In the rows, 128 means zero.
Each row has two labels, one from each of two sets.
[113 147 145 106  69 123 142 105 110 127 156 176 128 112 106 127 116  88
 126 129 130 131 175 157 171 105 107 115 138  66 103 159 148 126 152 101
 124 137 121 132 126 146 151 122  78  98 110 140 152 120 143  90 162 137
 175 117 136 116 114 133 121 104 131 121 111] -> K & P
[104 130 138 144 102 130 141 127  60 121 117 148 135 124 116 137 123 105
 117 117 132 115 163 165 140 122 134 117 168  63 133 159 129 166 116 132
 110 105 129 125 122 142 135 125  79 144 128 110 135 124 126  64 161 134
 140 113 125 135 135 127 118 127 126 101 119] -> J & D
[102 123 154 132  96 140 110 114 138 134 134 149 153 123 131 143 120 122
 121 117 127 106 155  97 139 120 166 119 148  78 108 139 137 165 123 139
 130 127 129 134 120 136 135 159 104 120 140  97 147 118 125 140 160 118
 119 117 144 118 139 109 116 136 163 115 124] -> J & P
[102 132 155 158  41 156 123 124  62 115 127 146 138 129 108 144 120 102
  85 128 164 128 175  81 173 130 130 115 151  46 149 143 159 157 135 138
 124 116 112 129  95 147 140 137  88 195 126  91 139 112 117 135 168 130
 123 139 123 107 134 123 102 154  99 123 123] -> J & P
[104 152 162 163  89 129 118 121 129 117 166 174 121 145 136 143 132  67
 127 130 142 119 170 142 155 122 126 125 152 116 130 133 149 152 117 167
 108 142 134 124 106 144 120 157  78  71 131  92 116 128 116 149 159 121
 119 130 118 118 133 118 132 103 116  84 124] -> A & P
[111 112 143 119  97 145 116 127 119 112 140 146 129 120 129 137 121 115
 122 109 144 118 172 133 139 115 102 123 157 108 129 176 138 201 141 115
 122 130 131 134 114 145 122 148 113 132 116  96 151 130 121 120 168 127
 127 132 128 128 139 115 114 130 123  98 109] -> J & D
[109 139 153 134 110 131 110 125 127 113 141 140 125 125 135 134 137 108
 121 120 133 126 163 131 138 132  93 117 137  66 133 205 129 177 117 139
 149 133 149 125 111 132 135 133 102 136 111 100 148 135 123 116 148 124
 120 127 130 125 134 121 118 138 111 130 123] -> J & P
[104 187 151 162 100 127 126 113 129 125 172 164 136 134 156 128 132 110
 116 141 123 135 131 130 141 112 113 133 144  88 143 149 159 116 126 157
 107 116 133 116 130 136 148 147  87 111 127 138 148 129 127 160 143 125
 137 140 118 131 128 124 138 108 129 107 140] -> A & X
[110 120 151 142 140 129 130 102 112 120 145 166 111 117 129 133 125 125
 121 131 114 107 164 136 111 115 103 131 146  61 133 134 131 144 110 113
 122 117 130 139 131 120 127 124  83 159 131 128 154 140 130 133 187 123
 155 116 122 119 134 117 125 110 100 126 129] -> K & X
[110 138 166 161  82 133 115 114 112 110 135 157 121 128 119 126 138  86
 113 114 130 116 176 101 136 124  93 125 129 106 122  83 137 168 121 144
 134 137 168 132 106 138 140 150  82 127  57  96 142 126 113 126 176 123
 111 130 131 121 129 119 122 146 102 137 118] -> J & P
[ 75 126 139 133  76 148 123 129  94 110 116 145 148 131 120 134 144 193
  97 122 116 110 137  68 122 121 115 122 134   4 138 137 113 159  96 130
 123 102 124 136 101 133 174 110 104 252 129 118 189 126 133 152 154 114
 124 127 147  93 127 124 128 163 119 147  92] -> J & X
[ 97 116 127 131  81 123 145 115 113 128 127 168 134 114 109 137 110 102
 123 147  64 123 189 153 150  94 112 117 175  35 132 150 152 123 119  83
 111 131 131 132 135 140 131 106 100 128 117 147 124 107 139  99 159 121
 214 115 111 114 108 140 134  95 137 134 114] -> K & P
[116 161 159 163 125 134 118 106 130 109 153 158 138 123 129 101 124 122
 118 126 136 112 167  72  89 115 108 122 144  64 124 130 122 144  94 139
 134 114 139 113 126 138 112 161  88  99 117 123 178 122 132 137 162 127
 140 113 136 117 146 121 117 137 118 110 124] -> J & X
[112 111 150 126 135 127 142  97 109 124 142 161 128 120 128 129 115 131
 130 135 122  93 131 123 110 104 100 127 149  66 124 125 131 135 114 133
 142 118 126 133 159 125 118 130 103 156 126 141 156 125 134  95 175 114
 159 102 131 120 128 131 107 128 141 139 115] -> K & X
[124 143 150 132 135 129 110 144 121 118 153 107 121 137 135 132 140 132
 123 121 130 131 129 110 108 138 121 120 124 122 132 125 127 135 117 156
 131 133 127 129 108 126 124 144 124 121 133 117 152 131 144 134 139 116
 119 143 127 135 129 117 134 127 109 127 136] -> J & X
[104 117 127 138 149 121 132  97 107 137 130 174 138  87 125 130 114 142
 122 135 152 110 163 150 150 113 125 132 174  32 123 144 171 136 111  94
 112 112 115 120 135 122 153 135  82 158 126 143 171 127 136  94 141 135
 170 102 145 121 116 126 119 123 127 134 135] -> K & X
[ 93 166 130 174 160 117 112 117 142 122 175 178 120 119 171 129 136 102
 119 120 129 122 160 183  91 128 107 128 153 106 132 126 122 162 115 140
 138 149 119 121 115 135 102 112  76 109 130 109  80 138 125 152 152 133
 127 158 121 167 142 122 137 115 114 123 133] -> N & X
[107 145 156 158 107 131 139 113 130 119 124 154 135 109 119 139 110  96
 115 128 127 129 181 137 145  96 121 129 156  76 129 148 135 142 131 123
 127 118 129 121 111 160 122 163  84  85 124  93 127 130 115 116 164 152
 138 118 137 125 115 116 106 130 125 112 117] -> J & P
[ 94 137 174 154 115 123 116 110 118 109 156 155 126 122 129 132 126 105
 117 122 136 116 168  99 117 129 110 124 133  79 126 139 133 166 118 145
 142 120 116 136 110 171 103 141  88  73 121 101 146 123 111 129 177 114
 114 142 122 124 134 106 126 135 116  89 121] -> J & P
[111 175 145 124 134 131 118 126 112 111 131 147 140 113 129 141 126 111
 119 129 169 109 153 123 155 138 118 124 124  54 140 143 130 169 116 130
 125 116 126 120 108 180 129 153  91 123 124  99 124 126 128 130 160 129
 128 141 147 107 143 123 106 141 119 129 118] -> J & D
[ 90 133 151 134 130 132 111 124 118 105 144 169 141 120 120 139 128 130
 113 114 144 125 178 125 103 124 106 127 156  59 130 125 140 192 117 129
 122 114 128 126 114 142 127 150  94 139 124  79 153 121 114 130 180 118
 124 143 131 124 129 107 122 140 126 119 121] -> J & P
[135 132 169 121 130 132  92 116 114 115 134 147 137 142 143 140 137 143
 121 125 124 102 159 112 119 122 129 114 136  92 114 150 130 156 119 140
 133 110 132 115 103 146 129 166  87  79  98 152 152 123 127 138 155 140
 135 118 152 119 132 114 123 127 127 137 107] -> J & X
[111 129 175 133  85 112 113 125 124 117 148 157 136 132 123 144 126  89
 123  92 136 109 184 121 141 123 105 123 133 112 123 142 144 181 127 148
 130 131 130 134 121 141 124 178 100 113 139 102 126 111 110 104 173 138
 124 128 132 125 129 128 108 137 112 121 111] -> J & P
[ 91  99 151 154 123 116  97 109 132 126 152 132 127 117 136 130 122 119
 132 126 135 107 149 129 120 127 102 123 156  79 126 124 125 147 110 121
  96 115 134 121 126 122 128 132  97 181 135 126 136 130 114 131 160 120
 121 145 126 121 128 121 131 138 127 126 130] -> J & X
[131 159 134 139  94 116 133 127 120 132  93 151 130 119 119 148 123  98
 121 138 142 125 158 166 146 121 120 123 139  90 128 133 159 119 126 133
 109 128 126 116 137 127 133 125  75  83 133 124 158 117 122 113 128 120
 164 122 100 113 166 132 134 106 134  84 126] -> K & D
[104 164 147 173 149 131 113 104 149 119 212 167 133 129 144 119 123 135
 108 130 130 113 145 152  88 121 111  93 141  91 129 121 142 134 118 156
 115 123 127 158 127 131 147 113  77 114 129 129 187 132 120 150 139  90
 144 121 126 114 119 112 135 119 118 109 131] -> A & X
[118  94 162 127 192 125 109 105 115 118 156 173 129 130 147 141 127 126
 121 125 127  94 181 122  60 120  94 128 138 120 143 146 117 152 107 150
 139 129 142 122 138 141 121 162 122 172 125 103 173 138 123 151 175 116
 128 128 140 144 131 121 135 115 121 135 131] -> J & X
[ 93 174 134 166  79 133 124 120  93 128 167 146 127 131 126 117 136  79
 112 129 142 135 169 145 144 112 126 131 160  65 125 130 149 150 128 150
 116 137 129  99 130 158 146  96  61  89 122 122 132 130 124 131 136 133
 136 130 117 116 132 107 145 116 107  84 110] -> A & P
[112 104 164 124  88 124 118 119 115 113 141 145 134 137 122 141 121 109
 133  95 130 127 174 136 144 119 120 116 140  90 124 131 145 163 125 134
 130 112 118 128 120 138 141 152  87 205 135 115 154 107 126 149 157 128
 123 133 132 127 123 133 110 151 108 140 116] -> J & P
[119 162 140 145 106 126 121 128 126 138 177 143 126 141 139 125 135  92
 122 132 139 152 144 159 128 138 129 139 132 203 125 118 142 137 126 159
 118 141 130 127 146 127 101 146  91  65 121 116 113 153 119 122 139 130
 104 114 109 138 130 127 118 101 108  96 139] -> A & D
[100 123 141 157 144 137 108 104 123  67 161 173 125 126 131 138 124 126
 114 118 125 102 184 132  91 116  99 123 161  40 131 142 119 168 119 138
 115 126 132 131 128 139 126 155  48 132 127  92 162 144 124 147 147 132
 117 136 143 125 133 113 122 139 127 131 121] -> J & X
[103 139 134 139 109 136 115 135 172  80 143 154 140 128 125 132 124  98
 122 125 135 128 171 123 137 131 120 124 157  69 123 137 138 153 132 129
 121 142 123 124 116 136 128 144 101 120 126  86 136 163 105 129 161   4
 125 128 123 115 139 119 105 148 113 125 122] -> J & P
[104 149 139 155 144 125 114 108 132 127 180 164 124 135 143 128 121 106
 125 121 126 118 144 153 115 108 107 124 140 127 123 125 122 135 120 151
 128 117 129 121 128 119 132 122  95  89 126 129 131 145 110 125 149 118
 135 134 117 137 127 107 135 103 123 132 139] -> N & X
[ 93 165 152 139  63 132 115 118 120 110 166 161 140 113 133 124 134 107
 118 118 134 139 178 125 125 129  96 128 131  32 139 153 145 206 119 143
 126 125 111 127 101 156 136 143  88  88 131 103 156 123 100 132 165  82
 116 133 123 135 134  92 126 127 100 123 122] -> J & P
[126 146 144 141 124 125 120 131 131 122 137 151 128 100 130 132 116  81
 122 122 125 116 143 157 135 126 124 139 165 108 128 133 140 167 140 110
  45 134 110 138 132 141 113 167  93   8 130  94 103 123 121 119 143 139
 156 141 124 103 137  91 112 127 133  95 117] -> K & P
[ 90 135 133 162 128 125 116 136 139 130 116 166 124 100 153 121 125  96
 118 118 120 141 168 136 110 129 110 129 171  80 107 138 127 147 131 119
 112 151 111 142 123 153 116 121 101 123 152 112  73 120 117 134 142 132
 114 138 165 127 142 121 131 123 130 135 160] -> S & P

Each row has two labels, one from each of two sets.
[146 129 119 138 104 132 123 131 126 122 133 138 140 118 138 121 140 129
 136 123 123 138 135 143 151 130 108 121 129 142 131 136 127 119 136 132
 122 128 121 124 132 123 125 122 147 113 129 120 125 131 120 123 126 120
 124 135 127 133 133 128 120 138 122 129 121] -> L & Tr
[134 135 120 125 118 120 129 117 123 115 131 131 135 107 137 120 135 124
 125 122 114 146 122 147 146 127 120 115 129 144 135 139 125 154 142 119
 140 137 118 122 132 127 142 128 126 123 133 133 134 127 119 129 130 119
 119 143 117 133 112 128 128 134 142 139 128] -> L & rh
[128 123 127 123 125 126 124 134 128 132 130 119 142 121 141 119 135 114
 126 121 122 148 138 129 144 129 117 120 129 151 120 127 126 138 142 120
 140 128 125 128 132 144 114 126 155 131 123 118 124 143 133 123 135 115
 124 148 116 133 127 137 124 140 134 122 133] -> L & rh
[127 144 120 126 108 111 133 113 139 103 127 138 134 111 135 103 124 107
 116 122 111 150 135 135 146 111 130 122 137 142 135 137 124 165 126 119
 143 125 122 115 124 117 126 123 128 125 140 114 130 116 112 130 149 111
 124 148 102 131 113 123 128 136 156 145 140] -> L & Rm
[138 139 125 119  96 129 131 115 141 110 130 130 118 100 138 114 132 106
 119 130 111 176 130 126 162 120 111 124 131 149 137 141 129 149 123 119
 139 132 112 119 135 111 102 129 139 117 123 101 142 130 121 114 151  99
 128 150 109 143 110 103 122 132 112 137 146] -> L & Rm
[153 121 113 121 124 149 123 131 122 119 128 136 126 115 139 135 150 125
 138 122 122 134 133 149 144 134 111 120 116 168 127 139 132 126 149 134
 125 124 119 137 131 127 136 124 129 114 134 137 124 135 123 127 109 130
 120 128 131 142 118 157 114 133 113 134 129] -> L & rh
[166 131 126 122  98 127 115 116 130 109 132 141 128 121 139 125 141 114
 131 131 113 147 121 132 147 130 104 123 129 150 135 140 127 124 137 130
 125 130 124 126 125 123 122 123 150 110 130 113 132 143 122 120 131 105
 126 136 122 137 113 126 114 134 103 133 136] -> L & rh
[135 139 135 124 110 122 126 116 128 125 131 128 118 125 131 133 124 117
 132 135 128 136 116 126 129 136 121 128 127 134 128 136 129 132 136 124
 135 125 126 133 120 115 131 122 129 121 130 133 136 139 117 128 134 122
 127 114 117 129 122 126 129 132 110 137 127] -> L & rh
